Here is a tiny trained network, its code and every weight. The questions are about switching its units off for an input and a target symbol, where a switched-off unit gives its printed mean instead of its output.

import numpy as np


def w(rows, s, z=0):
    codes = np.array(rows[::2]) - 128.0
    scale = np.full(codes.shape[1], s)
    scale[-1] = z or s
    return codes * scale


def norm(h):
    return h / np.sqrt((h * h).mean(-1, keepdims=True) + 1e-5)


def f(y):
    return y / 2 * (1 + np.tanh(0.7978845608 * (y + 0.044715 * y**3)))


def softmax(a):
    e = np.exp(a - a.max(-1, keepdims=True))
    return e / e.sum(-1, keepdims=True)


def log_softmax(a):
    a = a - a.max(-1, keepdims=True)
    return a - np.log(np.exp(a).sum(-1, keepdims=True))


def net(x, mask):
    ids = ['ΓΔαβεζηθλμξπτφψω'.index(c) for c in x.split()]
    T = len(ids)
    res = E[ids] + P[:T]
    u = 0
    for l in range(2):
        r = norm(res)
        for j in range(2):
            rows = slice(2 * j, 2 * j + 2)
            q, k, v = (r @ M[l][rows].T for M in (Q, K, V))
            z = softmax(np.where(np.tri(T) > 0, q @ k.T / 2**0.5, -1e9)) @ v
            o = O[l][rows]
            res = res + np.where(mask[u + j], z, o[:, -1]) @ o[:, :-1]
        u += 2
        y = f(norm(res) @ A[l][:, :-1].T + A[l][:, -1])
        res = res + np.where(mask[u : u + 4], y, B[l][:, -1]) @ B[l][:, :-1]
        u += 4
    return log_softmax(norm(res)[-1] @ U[:, :-1].T + U[:, -1])


Q, K, V, O, A, B = {}, {}, {}, {}, {}, {}
E = w([
[145,186,180],'Γ',
[193,86,152],'Δ',
[112,62,61],'α',
[235,104,162],'β',
[50,141,93],'ε',
[201,104,103],'ζ',
[174,122,99],'η',
[99,159,188],'θ',
[40,53,162],'λ',
[67,167,194],'μ',
[114,220,127],'ξ',
[17,164,109],'π',
[72,133,187],'τ',
[91,152,160],'φ',
[163,101,154],'ψ',
[250,97,153],'ω',
],0.02)
P = w([
[115,121,248],'0',
[94,150,141],'1',
[108,139,156],'2',
[115,129,137],'3',
[145,112,128],'4',
[165,81,162],'5',
[81,142,37],'6',
[1,176,98],'7',
],0.005)
Q[0] = w([
[3,70,172],'0.h0',
[193,172,130],'0.h0',
[126,128,92],'0.h1',
[215,134,92],'0.h1',
],0.019)
K[0] = w([
[19,8,77],'0.h0',
[165,196,87],'0.h0',
[86,91,82],'0.h1',
[127,35,105],'0.h1',
],0.012)
V[0] = w([
[5,101,166],'0.h0',
[124,251,160],'0.h0',
[150,162,88],'0.h1',
[86,96,66],'0.h1',
],0.017)
O[0] = w([
[151,52,253,231],'0.h0',
[44,168,228,3],'0.h0',
[49,205,129,50],'0.h1',
[2,133,87,70],'0.h1',
],0.0088,0.0043)
A[0] = w([
[107,223,248,158],'0.n0',
[41,189,130,164],'0.n1',
[65,46,158,93],'0.n2',
[235,2,112,255],'0.n3',
],0.0093,0.0038)
B[0] = w([
[47,250,54,186],'0.n0',
[63,74,181,138],'0.n1',
[185,62,152,141],'0.n2',
[46,217,22,251],'0.n3',
],0.011)
Q[1] = w([
[65,153,139],'1.h0',
[188,221,254],'1.h0',
[221,28,124],'1.h1',
[138,103,94],'1.h1',
],0.013)
K[1] = w([
[90,140,54],'1.h0',
[124,252,204],'1.h0',
[255,125,186],'1.h1',
[158,82,183],'1.h1',
],0.014)
V[1] = w([
[141,94,249],'1.h0',
[236,155,205],'1.h0',
[147,219,142],'1.h1',
[226,35,125],'1.h1',
],0.015)
O[1] = w([
[185,132,93,1],'1.h0',
[185,168,135,8],'1.h0',
[118,249,177,166],'1.h1',
[211,9,43,19],'1.h1',
],0.011,0.0087)
A[1] = w([
[130,125,26,201],'1.n0',
[214,79,140,110],'1.n1',
[71,12,254,167],'1.n2',
[95,48,184,1],'1.n3',
],0.0097,0.0024)
B[1] = w([
[129,26,228,255],'1.n0',
[62,97,132,116],'1.n1',
[236,5,42,183],'1.n2',
[211,156,155,113],'1.n3',
],0.012,0.0041)
U = w([
[146,156,153,181],'Γ',
[113,153,35,62],'Δ',
[114,127,67,128],'α',
[162,159,127,33],'β',
[210,177,64,46],'ε',
[152,147,98,35],'ζ',
[5,56,57,218],'η',
[166,145,122,34],'θ',
[96,73,179,1],'λ',
[177,88,106,57],'μ',
[228,196,36,101],'ξ',
[55,150,185,170],'π',
[98,154,110,102],'τ',
[176,46,71,212],'φ',
[236,81,233,157],'ψ',
[104,144,114,23],'ω',
],0.013,0.0058)

Each question gives the input, a string of symbols that net reads in full, and the target symbol t.
The units are the heads (2 rows each of Q, K, V and O) and the neurons (one row each of A and B). Each row of codes is followed by its name. A weight is (code - 128) times the scale printed after its matrix; where a second scale follows, it is the last column's (O, A, B and U).
mask holds one flag per unit, layer by layer, with each layer's heads first. A switched-off unit (its flag False) gives its mean, the last column of its rows in O or B, instead of its output. The means were averaged over made-up inputs and are rounded, as every weight is.
A unit's drop is (log p(t) with every unit on - log p(t) with that unit switched off) / (log p(t) with every unit on - log p(t) with every unit switched off).
most important unit: the unit with the biggest drop
top k neurons: the k neurons with the biggest drops, biggest first
top k neurons in layer l: the k neurons of layer l with the biggest drops, biggest first
heads that matter: for each layer, one digit per head in row order, 1 if its drop is at least 0.15 and else 0, layers parted by /
drop of u: that unit's drop, to one decimal
input α τ τ, target η: most important unit -> 0.n3
input β ω τ ζ λ τ τ ω, target φ: heads that matter -> 10 / 01
input τ ξ ζ Δ ω Δ ε, target π: heads that matter -> 10 / 01
input ω α τ ξ ζ, target π: heads that matter -> 10 / 01
input τ α Δ, target η: top 2 neurons -> (0.n0 1.n0)
input α ω φ, target η: heads that matter -> 10 / 11
input τ π ζ ζ ω, target ξ: heads that matter -> 11 / 00
input τ Δ ω τ λ, target φ: heads that matter -> 10 / 00
input α τ α τ τ Δ, target η: heads that matter -> 00 / 01
input θ ξ ω λ, target φ: heads that matter -> 00 / 00
input τ Δ θ ξ τ φ η, target π: heads that matter -> 10 / 00
input ω ω ω α ω, target η: top 2 neurons -> (0.n0 1.n0)
input α ψ θ τ τ ζ α θ, target η: heads that matter -> 11 / 01
input α λ τ τ φ τ τ ψ, target φ: most important unit -> 0.h0
input φ μ τ, target ψ: top 2 neurons in layer 0 -> (0.n3 0.n2)
input ζ λ ζ, target φ: top 3 neurons -> (0.n0 1.n0 0.n3)
input θ ζ λ τ Δ τ β θ, target φ: top 3 neurons -> (0.n0 0.n2 1.n1)
input α τ τ ω ω τ, target η: top 2 neurons in layer 0 -> (0.n3 0.n0)
input β α τ ω, target η: drop of 0.h1 -> 0.1
input τ α α τ ω ω θ, target η: drop of 0.h0 -> 0.7
input ω α α ζ τ β, target η: drop of 0.h0 -> 0.0
input θ τ α ζ τ μ, target η: top 3 neurons in layer 0 -> (0.n3 0.n0 0.n2)
